Below is a small trained network, with its code and all its weights. Each question gives an input and a target symbol and asks what happens when units are switched off, that is, made to give their printed mean instead of their output.

import numpy as np


def w(rows, s, z=0):
    codes = np.array(rows[::2]) - 128.0
    scale = np.full(codes.shape[1], s)
    scale[-1] = z or s
    return codes * scale


def f(y):
    return np.maximum(y, 0)


def softmax(a):
    e = np.exp(a - a.max(-1, keepdims=True))
    return e / e.sum(-1, keepdims=True)


def log_softmax(a):
    a = a - a.max(-1, keepdims=True)
    return a - np.log(np.exp(a).sum(-1, keepdims=True))


def net(x, mask):
    ids = ['ΔΘΣΦΨΩαβεηξ'.index(c) for c in x.split()]
    T = len(ids)
    res = E[ids] + P[:T]
    u = 0
    for l in range(2):
        q, k, v = (res @ M[l].T for M in (Q, K, V))
        z = softmax(np.where(np.tri(T) > 0, q @ k.T / 2**0.5, -1e9)) @ v
        res = res + np.where(mask[u], z, O[l][:, -1]) @ O[l][:, :-1]
        u += 1
        y = f(res @ A[l][:, :-1].T + A[l][:, -1])
        res = res + np.where(mask[u : u + 8], y, B[l][:, -1]) @ B[l][:, :-1]
        u += 8
    return log_softmax(res[-1] @ U[:, :-1].T + U[:, -1])


Q, K, V, O, A, B = {}, {}, {}, {}, {}, {}
E = w([
[129,144,125,131,131,192],'Δ',
[142,157,32,163,154,79],'Θ',
[134,126,39,105,90,124],'Σ',
[100,143,112,92,158,147],'Φ',
[102,156,82,130,142,211],'Ψ',
[164,173,99,104,151,79],'Ω',
[74,127,164,137,9,76],'α',
[113,96,203,56,69,75],'β',
[183,188,234,154,158,183],'ε',
[109,56,110,85,47,203],'η',
[159,69,220,74,195,135],'ξ',
],0.015)
P = w([
[29,119,167,137,179,160],'0',
[185,127,117,163,107,208],'1',
[202,253,147,115,148,146],'2',
[189,161,153,141,95,209],'3',
[184,186,139,124,114,164],'4',
[180,175,130,106,123,143],'5',
[178,214,144,98,142,124],'6',
[171,188,166,103,104,139],'7',
[166,177,176,101,104,146],'8',
[135,184,144,77,144,125],'9',
[145,164,179,96,105,133],'10',
[124,183,215,93,118,114],'11',
[127,171,177,84,116,123],'12',
[145,175,174,105,108,129],'13',
],0.0061)
Q[0] = w([
[30,72,77,255,145,107],'0.h0',
[179,180,161,11,65,166],'0.h0',
],0.0055)
K[0] = w([
[190,159,94,112,129,93],'0.h0',
[2,114,127,90,113,66],'0.h0',
],0.0076)
V[0] = w([
[32,126,14,58,42,63],'0.h0',
[162,3,134,69,56,190],'0.h0',
],0.0062)
O[0] = w([
[10,125,118,132,116,110,173],'0.h0',
[91,240,127,27,90,132,252],'0.h0',
],0.011,0.0033)
A[0] = w([
[158,109,204,95,116,135,236],'0.n0',
[131,236,64,162,126,81,116],'0.n1',
[96,59,181,78,222,127,144],'0.n2',
[223,224,71,71,69,54,161],'0.n3',
[161,222,124,133,164,70,189],'0.n4',
[207,210,73,107,207,249,101],'0.n5',
[74,98,190,118,253,157,161],'0.n6',
[83,161,182,85,109,163,255],'0.n7',
],0.0062,0.002)
B[0] = w([
[117,173,43,49,145,92,195],'0.n0',
[155,161,106,67,128,204,177],'0.n1',
[163,200,172,123,176,143,154],'0.n2',
[139,94,161,113,134,208,226],'0.n3',
[60,3,45,209,89,153,183],'0.n4',
[183,34,112,128,6,106,211],'0.n5',
[174,149,162,148,169,156,159],'0.n6',
[211,179,71,63,52,133,255],'0.n7',
],0.0062,0.0071)
Q[1] = w([
[177,207,186,128,118,176],'1.h0',
[229,242,3,82,117,179],'1.h0',
],0.0052)
K[1] = w([
[194,101,132,134,160,43],'1.h0',
[40,177,253,55,181,70],'1.h0',
],0.0053)
V[1] = w([
[136,67,96,166,1,14],'1.h0',
[153,155,144,83,158,21],'1.h0',
],0.0077)
O[1] = w([
[239,250,55,186,89,142,37],'1.h0',
[228,128,38,1,201,63,254],'1.h0',
],0.0087,0.0029)
A[1] = w([
[161,153,195,81,41,128,87],'1.n0',
[2,175,97,153,54,140,44],'1.n1',
[219,211,89,139,79,125,203],'1.n2',
[126,235,102,132,117,135,115],'1.n3',
[143,144,67,132,28,99,252],'1.n4',
[122,163,103,81,37,118,118],'1.n5',
[125,207,191,44,107,149,40],'1.n6',
[55,117,47,175,111,150,231],'1.n7',
],0.0073,0.003)
B[1] = w([
[173,88,61,192,119,107,220],'1.n0',
[161,162,131,93,168,195,167],'1.n1',
[93,136,153,189,112,85,226],'1.n2',
[54,128,169,134,33,138,175],'1.n3',
[107,189,177,120,193,110,242],'1.n4',
[138,153,105,110,129,134,247],'1.n5',
[108,92,41,175,70,231,225],'1.n6',
[63,156,191,182,255,166,161],'1.n7',
],0.0062,0.012)
U = w([
[165,96,178,153,84,138,82],'Δ',
[141,103,79,194,162,126,245],'Θ',
[112,181,164,106,160,122,106],'Σ',
[64,77,207,116,87,89,161],'Φ',
[138,98,172,158,125,169,76],'Ψ',
[157,119,129,158,147,104,167],'Ω',
[128,195,183,123,92,65,206],'α',
[210,207,38,102,117,2,51],'β',
[234,114,147,175,80,107,109],'ε',
[128,130,82,134,99,184,3],'η',
[192,64,109,78,132,120,162],'ξ',
],0.0068,0.0033)

Each question gives the input, a string of symbols that net reads in full, and the target symbol t.
The units are the heads (2 rows each of Q, K, V and O) and the neurons (one row each of A and B). Each row of codes is followed by its name. A weight is (code - 128) times the scale printed after its matrix; where a second scale follows, it is the last column's (O, A, B and U).
mask holds one flag per unit, layer by layer, with each layer's heads first. A switched-off unit (its flag False) gives its mean, the last column of its rows in O or B, instead of its output. The means were averaged over made-up inputs and are rounded, as every weight is.
A unit's drop is (log p(t) with every unit on - log p(t) with that unit switched off) / (log p(t) with every unit on - log p(t) with every unit switched off).
most important unit: the unit with the biggest drop
top k neurons: the k neurons with the biggest drops, biggest first
top k neurons in layer l: the k neurons of layer l with the biggest drops, biggest first
input α α Ψ Σ, target α: top 2 neurons in layer 1 : 1.n3, 1.n2
input η Ψ Ψ η η Δ Ω, target η: top 2 neurons : 0.n1, 0.n3
input Φ ξ Σ Σ Δ η ξ ξ ε, target ξ: top 2 neurons in layer 0 : 0.n2, 0.n0
input η η ξ η α, target η: most important unit : 0.h0
input ξ Ψ η Δ ε ξ, target ξ: top 2 neurons : 0.n0, 0.n2
input η Θ β, target η: top 3 neurons : 1.n6, 0.n3, 0.n5
input η η ε β ξ α Ω β, target β: top 4 neurons : 0.n7, 0.n0, 1.n0, 1.n5
input Δ Φ Θ, target Θ: top 2 neurons in layer 1 : 1.n7, 1.n3
input α η Σ Σ β, target β: top 2 neurons : 0.n7, 0.n4
input β Σ Φ, target β: top 4 neurons in layer 0 : 0.n3, 0.n7, 0.n1, 0.n4
input ξ Ψ Ψ ξ η Θ, target ξ: top 2 neurons : 0.n1, 0.n2
input ξ ε Ω Θ Σ Σ Φ, target ξ: top 3 neurons : 0.n2, 1.n2, 1.n4
input Ψ β η Ψ Ψ ξ η Ω Ω ξ ξ η, target ξ: top 2 neurons in layer 0 : 0.n2, 0.n0
input Σ ε η β Ω Ω β Δ, target β: top neuron in layer 1 : 1.n7
input Θ Ω Ω, target Θ: top 2 neurons : 0.n7, 0.n4
input α ξ Ω Ψ Ψ Φ β β β η, target β: top 2 neurons in layer 0 : 0.n3, 0.n4
input Δ Ψ Ω η ε Σ Δ ξ Φ, target ξ: top 2 neurons : 0.n2, 1.n2
input Ω Φ Φ ξ η ξ Ψ, target ξ: top 2 neurons : 0.n2, 1.n2
input Σ η Ψ ξ η Ψ, target ξ: top 2 neurons in layer 1 : 1.n2, 1.n3
input Ω ε η Φ β Ω ξ η ξ Ω, target ξ: top 2 neurons : 0.n2, 0.n3
input α α Φ, target α: top neuron : 1.n3
input ξ Σ Σ Θ η Σ, target ξ: top 4 neurons in layer 0 : 0.n2, 0.n1, 0.n3, 0.n0
input ξ ξ η β, target ξ: top 2 neurons in layer 0 : 0.n2, 0.n3
